data = [137 123 117 110  98 118 114 136]
data[0] => 137
data[7] => 136

arr =
[[121 124 123 119 123 122 114 124 117 143 130 127 135 107 113 122]
 [119 123 121 119 117 125 115 121 114 139 132 125 137 110 117 124]
 [121 124 122 119 122 122 114 124 116 143 130 127 135 107 113 122]
 [136 133 133 136 127 138 137 130 131 118 125 128 122 150 142 131]
 [133 134 133 126 146 116 123 137 133 145 121 133 122 117 113 120]
 [133 133 133 126 146 116 123 137 134 145 121 133 122 117 113 120]
 [139 135 136 137 133 137 139 133 135 119 123 130 119 154 142 130]
 [132 133 133 125 145 116 122 137 132 146 122 133 123 116 112 119]
 [131 132 131 124 143 115 120 135 131 147 122 132 124 113 111 119]
 [129 131 130 122 139 116 118 133 127 148 124 131 126 111 110 119]
 [135 135 135 128 149 116 127 139 138 142 120 134 120 122 116 121]
 [147 142 143 139 152 128 140 144 145 128 116 135 111 153 134 125]
 [137 136 137 130 151 118 130 140 140 138 120 134 118 127 119 123]
 [143 138 139 139 141 134 141 137 140 120 120 132 115 155 141 129]
 [117 120 119 121 109 131 118 117 112 130 135 123 139 116 125 128]]
Rows and columns are counted from 0.
row 0 col 0 = 121
row 10 col 2 = 135
row 3 col 5 = 138
row 9 col 14 = 110
row 11 col 14 = 134
row 3 col 8 = 131
row 13 col 7 = 137
row 0 col 15 = 122
row 7 col 13 = 116
row 1 col 15 = 124
row 12 col 6 = 130
row 4 col 4 = 146
row 10 col 7 = 139
row 9 col 15 = 119
row 0 col 7 = 124
row 6 col 6 = 139
row 14 col 3 = 121
row 11 col 3 = 139
row 1 col 11 = 125
row 2 col 1 = 124
row 6 col 10 = 123
row 2 col 13 = 107
row 12 col 8 = 140
row 4 col 6 = 123
row 9 col 9 = 148
row 11 col 4 = 152
row 6 col 13 = 154
row 14 col 5 = 131
row 9 col 2 = 130
row 13 col 1 = 138
row 14 col 11 = 123
row 12 col 0 = 137
row 10 col 3 = 128
row 1 col 12 = 137
row 7 col 5 = 116
row 1 col 7 = 121

A =
[[118 130 134 153 127 150 144 107]
 [125 119 128 117 123 121 129 141]]
A[0][0] = 118
A[1][6] = 129
A[1][3] = 117
A[0][7] = 107
A[0][4] = 127
A[0][3] = 153
A[1][5] = 121

a = [118 107 144 114 104 157]
a[0]: 118
a[4]: 104
a[3]: 114
a[5]: 157

m = [100 121 155 111 127 119 115 153 135 146 116 128 121]
m[0] -> 100
m[11] -> 128
m[-10] -> 111
m[12] -> 121
m[-3] -> 116

grid = [127 154 154 155 157 130 156 157  99 128 155 125 156 128 129]
grid[0]: 127
grid[-14]: 154
grid[12]: 156
grid[9]: 128
grid[-11]: 157
grid[5]: 130

B = [121 108 103 138]
B[0] => 121
B[2] => 103
B[3] => 138
B[1] => 108

M =
[[129 127 129 129 127 129 128 128 129 129 128 129]
 [128 128 128 128 128 128 127 129 128 129 128 129]
 [129 128 128 128 128 128 128 128 127 129 128 129]
 [134 140 102 153 140 129 154 134 136 104 135 121]
 [128 128 128 128 128 128 129 128 128 127 128 128]
 [118 122 141 113 145 144 122 105 136 136 125 130]
 [131 131 128 127 126 127 128 128 132 130 129 129]
 [128 127 128 129 128 128 129 128 128 128 128 129]
 [128 128 128 128 128 127 129 128 128 128 127 128]]
M[0, 0]	129
M[:, 6]	[128, 127, 128, 154, 129, 122, 128, 129, 129]
M[5, 11]	130
M[6, 4]	126
M[4, 5]	128
M[7, 4]	128
M[4, 3]	128
M[0]	[129, 127, 129, 129, 127, 129, 128, 128, 129, 129, 128, 129]
M[1, 11]	129
M[:, 5]	[129, 128, 128, 129, 128, 144, 127, 128, 127]
M[0, 7]	128
M[0, 3]	129
M[0, 2]	129
M[2, 3]	128
M[1, 7]	129
M[8]	[128, 128, 128, 128, 128, 127, 129, 128, 128, 128, 127, 128]
M[8, 8]	128
M[6, 3]	127
M[0, 5]	129
M[4]	[128, 128, 128, 128, 128, 128, 129, 128, 128, 127, 128, 128]
M[2, 2]	128
M[4, 6]	129
M[7, 7]	128
M[4, 0]	128
M[0, 6]	128
M[:, 11]	[129, 129, 129, 121, 128, 130, 129, 129, 128]
M[5, 2]	141
M[6, 10]	129
M[2, 0]	129
M[8, 9]	128
M[5, 1]	122
M[6, 2]	128
M[5, 8]	136
M[4, 8]	128
M[1]	[128, 128, 128, 128, 128, 128, 127, 129, 128, 129, 128, 129]
